Here is a tiny trained network, its code and every weight. The questions are about switching its units off for an input and a class, where a switched-off unit gives its printed mean instead of its output.

import numpy as np


def w(rows, s, z=0):
    codes = np.array(rows[::2]) - 128.0
    scale = np.full(codes.shape[1], s)
    scale[-1] = z or s
    return codes * scale


def f(y):
    return y / 2 * (1 + np.tanh(0.7978845608 * (y + 0.044715 * y**3)))


def log_softmax(a):
    a = a - a.max(-1, keepdims=True)
    return a - np.log(np.exp(a).sum(-1, keepdims=True))


def net(x, mask):
    res = np.array(x, float).reshape(1, 4) / 4 @ E
    y = f(res @ A[0][:, :-1].T + A[0][:, -1])
    res = res + np.where(mask, y, B[0][:, -1]) @ B[0][:, :-1]
    return log_softmax(res[-1] @ U[:, :-1].T + U[:, -1])


A, B = {}, {}
E = w([
[112,159,61,180,97,169,136,74,39],'x0',
[125,86,63,149,225,90,52,150,177],'x1',
[216,116,120,150,147,151,120,248,114],'x2',
[129,96,106,140,120,239,172,84,205],'x3',
],0.014)
A[0] = w([
[254,116,85,137,119,150,82,200,99,96],'n1',
[144,216,187,57,45,132,199,154,92,127],'n2',
[124,97,140,88,140,93,118,152,175,103],'n3',
[80,148,121,94,224,129,41,56,145,70],'n4',
[117,162,42,135,78,189,106,116,42,208],'n5',
[56,123,102,68,146,86,98,54,155,53],'n6',
[101,107,146,136,76,111,128,57,172,127],'n7',
[218,109,148,180,160,156,145,190,113,81],'n8',
[112,192,147,130,150,52,53,142,56,7],'n9',
[100,138,135,76,86,72,94,85,118,105],'n10',
[104,109,195,79,150,133,98,140,161,88],'n11',
[98,59,186,70,101,90,209,169,171,95],'n12',
[130,133,136,107,99,33,64,149,92,5],'n13',
[52,145,69,198,138,146,116,134,91,113],'n14',
[143,53,194,125,129,95,83,107,176,116],'n15',
[124,84,54,195,232,85,69,151,145,115],'n16',
[179,79,72,135,138,170,180,67,215,93],'n17',
],0.0098,0.0026)
B[0] = w([
[68,79,180,35,80,93,130,111,60,234],'n1',
[160,139,162,183,176,122,218,183,218,231],'n2',
[187,145,108,192,107,119,92,120,119,191],'n3',
[153,117,187,112,159,136,195,144,88,198],'n4',
[160,162,119,137,119,81,95,74,169,215],'n5',
[112,130,206,77,95,96,135,112,81,200],'n6',
[73,65,170,78,104,133,144,149,97,183],'n7',
[122,130,161,15,99,113,104,114,53,212],'n8',
[72,114,44,193,184,192,98,145,73,224],'n9',
[80,37,167,102,130,150,126,141,82,186],'n10',
[159,146,64,113,90,115,70,51,104,184],'n11',
[227,206,87,147,116,103,79,91,155,200],'n12',
[114,90,35,147,143,178,112,218,78,214],'n13',
[177,158,88,127,106,68,67,41,191,175],'n14',
[141,126,113,169,62,100,80,79,140,195],'n15',
[119,162,169,133,210,69,254,168,228,250],'n16',
[129,87,64,180,159,192,81,236,51,211],'n17',
],0.009,0.015)
U = w([
[137,153,185,186,155,123,195,180,161,254],'0',
[94,84,194,81,88,135,101,130,69,124],'1',
[181,178,74,186,94,61,47,84,131,39],'2',
[110,83,84,194,144,246,85,192,90,14],'3',
],0.012,0.0026)

Each question gives the input, the list of numbers given to net, and the class t.
The units are the neurons (one row each of A and B). Each row of codes is followed by its name. A weight is (code - 128) times the scale printed after its matrix; where a second scale follows, it is the last column's (A, B and U).
mask holds one flag per neuron, in row order. A switched-off neuron (its flag False) gives its mean, the last column of its row in B, instead of its output. The means were averaged over made-up inputs and are rounded, as every weight is.
A unit's drop is (log p(t) with every unit on - log p(t) with that unit switched off) / (log p(t) with every unit on - log p(t) with every unit switched off).
The circuit of an input: a set's keep is (log p(t) with only the set's units on - log p(t) with every unit switched off) / (log p(t) with every unit on - log p(t) with every unit switched off). Starting from the 12 units with the biggest drops (on a tie, the unit counted first), units are removed one at a time, each time the one whose removal leaves the highest keep (on an exact tie, the one counted first), for as long as the keep stays at least 0.8.
circuit, biggest first: the units of the circuit, biggest drop first
most important unit: the unit with the biggest drop
k most important neurons: the k neurons with the biggest drops, biggest first
drop when u is switched off: that unit's drop, to one decimal
input [-7,-6,6,1], class 2: most important unit => n12
input [-5,-4,-3,6], class 3: 4 most important neurons => (n17 n16 n5 n7)
input [6,-6,4,5], class 0: 4 most important neurons => (n2 n12 n11 n15)
input [-5,-2,-4,-4], class 2: 2 most important neurons => (n12 n1)
input [-8,-6,6,1], class 2: 2 most important neurons => (n12 n16)
input [6,4,6,0], class 1: 4 most important neurons => (n1 n8 n12 n2)
input [-1,5,-1,-8], class 3: 2 most important neurons => (n9 n13)
input [3,5,-2,-6], class 3: 3 most important neurons => (n9 n13 n2)
input [8,1,8,6], class 1: 3 most important neurons => (n1 n8 n12)
input [-4,-8,-8,-1], class 0: 4 most important neurons => (n2 n1 n8 n12)
input [2,-3,-1,-5], class 3: 2 most important neurons => (n16 n9)
input [0,7,-7,-3], class 0: 3 most important neurons => (n16 n1 n8)
input [-8,7,3,0], class 2: 4 most important neurons => (n11 n15 n3 n2)
input [-3,8,-6,0], class 0: circuit, biggest first => (n16)
input [-6,-3,7,4], class 1: drop when n1 is switched off => 0.5
input [3,3,-8,2], class 1: drop when n14 is switched off => 0.0
input [1,-8,-2,-6], class 0: drop when n2 is switched off => 1.4
